Below are the code and all the weights of a small trained network. Each question names an input and a target symbol and asks about switching units off, where a switched-off unit gives its printed mean instead of its output.

import numpy as np


def w(rows, s, z=0):
    codes = np.array(rows[::2]) - 128.0
    scale = np.full(codes.shape[1], s)
    scale[-1] = z or s
    return codes * scale


def softmax(a):
    e = np.exp(a - a.max(-1, keepdims=True))
    return e / e.sum(-1, keepdims=True)


def log_softmax(a):
    a = a - a.max(-1, keepdims=True)
    return a - np.log(np.exp(a).sum(-1, keepdims=True))


def net(x, mask):
    ids = ['ΔΘΠΣΩαβεζηλμξψ'.index(c) for c in x.split()]
    T = len(ids)
    res = E[ids] + P[:T]
    u = 0
    for l in range(3):
        r = res
        for j in range(2):
            rows = slice(3 * j, 3 * j + 3)
            q, k, v = (r @ M[l][rows].T for M in (Q, K, V))
            z = softmax(np.where(np.tri(T) > 0, q @ k.T / 3**0.5, -1e9)) @ v
            o = O[l][rows]
            res = res + np.where(mask[u + j], z, o[:, -1]) @ o[:, :-1]
        u += 2
    return log_softmax(res[-1] @ U[:, :-1].T + U[:, -1])


Q, K, V, O = {}, {}, {}, {}
E = w([
[162,123,91],'Δ',
[172,134,94],'Θ',
[183,144,108],'Π',
[67,154,117],'Σ',
[175,131,159],'Ω',
[110,164,105],'α',
[98,169,116],'β',
[115,169,170],'ε',
[205,130,74],'ζ',
[162,134,104],'η',
[10,118,200],'λ',
[179,136,98],'μ',
[136,121,174],'ξ',
[183,137,92],'ψ',
],0.014)
P = w([
[91,86,151],'0',
[190,217,161],'1',
[147,60,123],'2',
[79,147,15],'3',
[210,181,189],'4',
[162,33,155],'5',
[65,158,12],'6',
[210,167,215],'7',
[189,6,181],'8',
[43,167,17],'9',
[240,157,242],'10',
],0.011)
Q[0] = w([
[177,254,210],'0.h1',
[74,86,143],'0.h1',
[83,193,65],'0.h1',
[135,124,172],'0.h2',
[116,139,141],'0.h2',
[43,232,119],'0.h2',
],0.0085)
K[0] = w([
[254,97,129],'0.h1',
[97,169,176],'0.h1',
[132,168,53],'0.h1',
[115,143,116],'0.h2',
[157,124,73],'0.h2',
[132,96,85],'0.h2',
],0.013)
V[0] = w([
[126,230,51],'0.h1',
[190,138,123],'0.h1',
[211,226,147],'0.h1',
[158,67,150],'0.h2',
[131,254,98],'0.h2',
[101,202,179],'0.h2',
],0.0079)
O[0] = w([
[92,254,89,61],'0.h1',
[115,224,242,25],'0.h1',
[84,211,221,52],'0.h1',
[208,116,84,91],'0.h2',
[47,132,165,110],'0.h2',
[119,20,223,252],'0.h2',
],0.0045,0.0021)
Q[1] = w([
[134,108,212],'1.h1',
[182,153,156],'1.h1',
[174,133,167],'1.h1',
[255,80,73],'1.h2',
[92,120,235],'1.h2',
[135,77,86],'1.h2',
],0.0084)
K[1] = w([
[189,68,103],'1.h1',
[167,120,176],'1.h1',
[145,86,155],'1.h1',
[100,244,109],'1.h2',
[133,118,207],'1.h2',
[199,174,96],'1.h2',
],0.011)
V[1] = w([
[213,24,100],'1.h1',
[241,114,155],'1.h1',
[217,187,198],'1.h1',
[254,177,33],'1.h2',
[51,104,164],'1.h2',
[129,142,240],'1.h2',
],0.0072)
O[1] = w([
[92,117,92,170],'1.h1',
[9,109,127,95],'1.h1',
[76,126,158,54],'1.h1',
[61,166,132,2],'1.h2',
[182,118,125,190],'1.h2',
[134,43,116,169],'1.h2',
],0.012,0.0061)
Q[2] = w([
[134,131,55],'2.h1',
[73,120,51],'2.h1',
[98,144,155],'2.h1',
[158,123,77],'2.h2',
[130,201,20],'2.h2',
[145,255,81],'2.h2',
],0.0067)
K[2] = w([
[194,172,138],'2.h1',
[131,215,137],'2.h1',
[67,127,103],'2.h1',
[72,74,99],'2.h2',
[146,153,1],'2.h2',
[137,167,54],'2.h2',
],0.0068)
V[2] = w([
[115,80,247],'2.h1',
[133,175,84],'2.h1',
[98,99,150],'2.h1',
[126,89,101],'2.h2',
[121,185,113],'2.h2',
[100,90,100],'2.h2',
],0.014)
O[2] = w([
[156,254,122,187],'2.h1',
[159,20,173,38],'2.h1',
[87,230,149,118],'2.h1',
[122,181,60,192],'2.h2',
[75,83,182,3],'2.h2',
[99,171,44,133],'2.h2',
],0.0073,0.0068)
U = w([
[51,105,132,121],'Δ',
[61,109,137,163],'Θ',
[101,158,154,125],'Π',
[199,53,158,127],'Σ',
[49,219,97,176],'Ω',
[180,108,195,147],'α',
[200,102,190,163],'β',
[202,244,141,2],'ε',
[55,115,149,141],'ζ',
[66,115,124,133],'η',
[119,78,3,92],'λ',
[81,128,149,129],'μ',
[32,189,39,186],'ξ',
[74,122,156,157],'ψ',
],0.0074,0.0069)

Each question gives the input, a string of symbols that net reads in full, and the target symbol t.
The units are the heads (3 rows each of Q, K, V and O). Each row of codes is followed by its name. A weight is (code - 128) times the scale printed after its matrix; where a second scale follows, it is the last column's (O and U).
mask holds one flag per head, layer by layer. A switched-off head (its flag False) gives its mean, the last column of its rows in O, instead of its output. The means were averaged over made-up inputs and are rounded, as every weight is.
A unit's drop is (log p(t) with every unit on - log p(t) with that unit switched off) / (log p(t) with every unit on - log p(t) with every unit switched off).
The circuit of an input: a set's keep is (log p(t) with only the set's units on - log p(t) with every unit switched off) / (log p(t) with every unit on - log p(t) with every unit switched off). Starting from all 6 units, units are removed one at a time, each time the one whose removal leaves the highest keep (on an exact tie, the one counted first), for as long as the keep stays at least 0.8.
units of the circuit, in order: the units of the circuit, biggest drop first
unit that matters most: the unit with the biggest drop
heads that matter: for each layer, one digit per head in row order, 1 if its drop is at least 0.15 and else 0, layers parted by /
input ξ Θ λ, target ξ: units of the circuit, in order => 2.h2, 1.h1, 2.h1
input β λ λ Σ ξ Π Σ ε λ Σ Θ, target ε: units of the circuit, in order => 2.h1, 1.h2
input ζ ξ Σ Ω λ Θ β λ λ λ Σ, target ε: units of the circuit, in order => 2.h1, 1.h2, 0.h1
input Ω ξ ζ Σ Σ ξ ζ, target Σ: units of the circuit, in order => 2.h1, 1.h1, 0.h1
input λ λ Θ, target λ: units of the circuit, in order => 0.h1, 2.h2
input λ Ω Σ λ λ λ λ β λ ξ ζ, target ε: units of the circuit, in order => 2.h1, 0.h1
input Σ ξ λ, target Σ: units of the circuit, in order => 0.h1, 1.h1, 2.h2
input λ λ λ λ λ ζ, target λ: units of the circuit, in order => 0.h1, 2.h2
input ξ ξ μ Ω ξ Θ, target ξ: unit that matters most => 1.h1
input Π ξ λ λ ξ ξ ε μ ξ λ β, target Ω: units of the circuit, in order => 1.h1, 2.h1
input λ Π λ Π ζ λ ξ ξ Δ, target λ: heads that matter => 10 / 00 / 01
input Ω λ ε Ω ξ ε, target Ω: units of the circuit, in order => 2.h1, 1.h1, 0.h1
input Σ β Σ Ω λ Σ ξ λ λ λ β, target ε: units of the circuit, in order => 2.h1, 1.h2, 0.h1
input λ β ξ, target λ: heads that matter => 10 / 10 / 01
input λ ξ λ λ Θ, target ε: unit that matters most => 1.h2
input λ λ ε, target λ: heads that matter => 10 / 11 / 01
input λ ζ ξ, target λ: heads that matter => 10 / 00 / 11
input λ Ω ψ Σ μ λ Σ Δ Π, target λ: heads that matter => 10 / 10 / 11
input λ ζ ψ, target λ: heads that matter => 10 / 00 / 11
input λ λ Ω, target λ: unit that matters most => 0.h1
input λ λ α ξ λ Θ Ω Σ Θ, target λ: heads that matter => 10 / 10 / 01
input Ω Π Ω, target Ω: heads that matter => 00 / 10 / 10
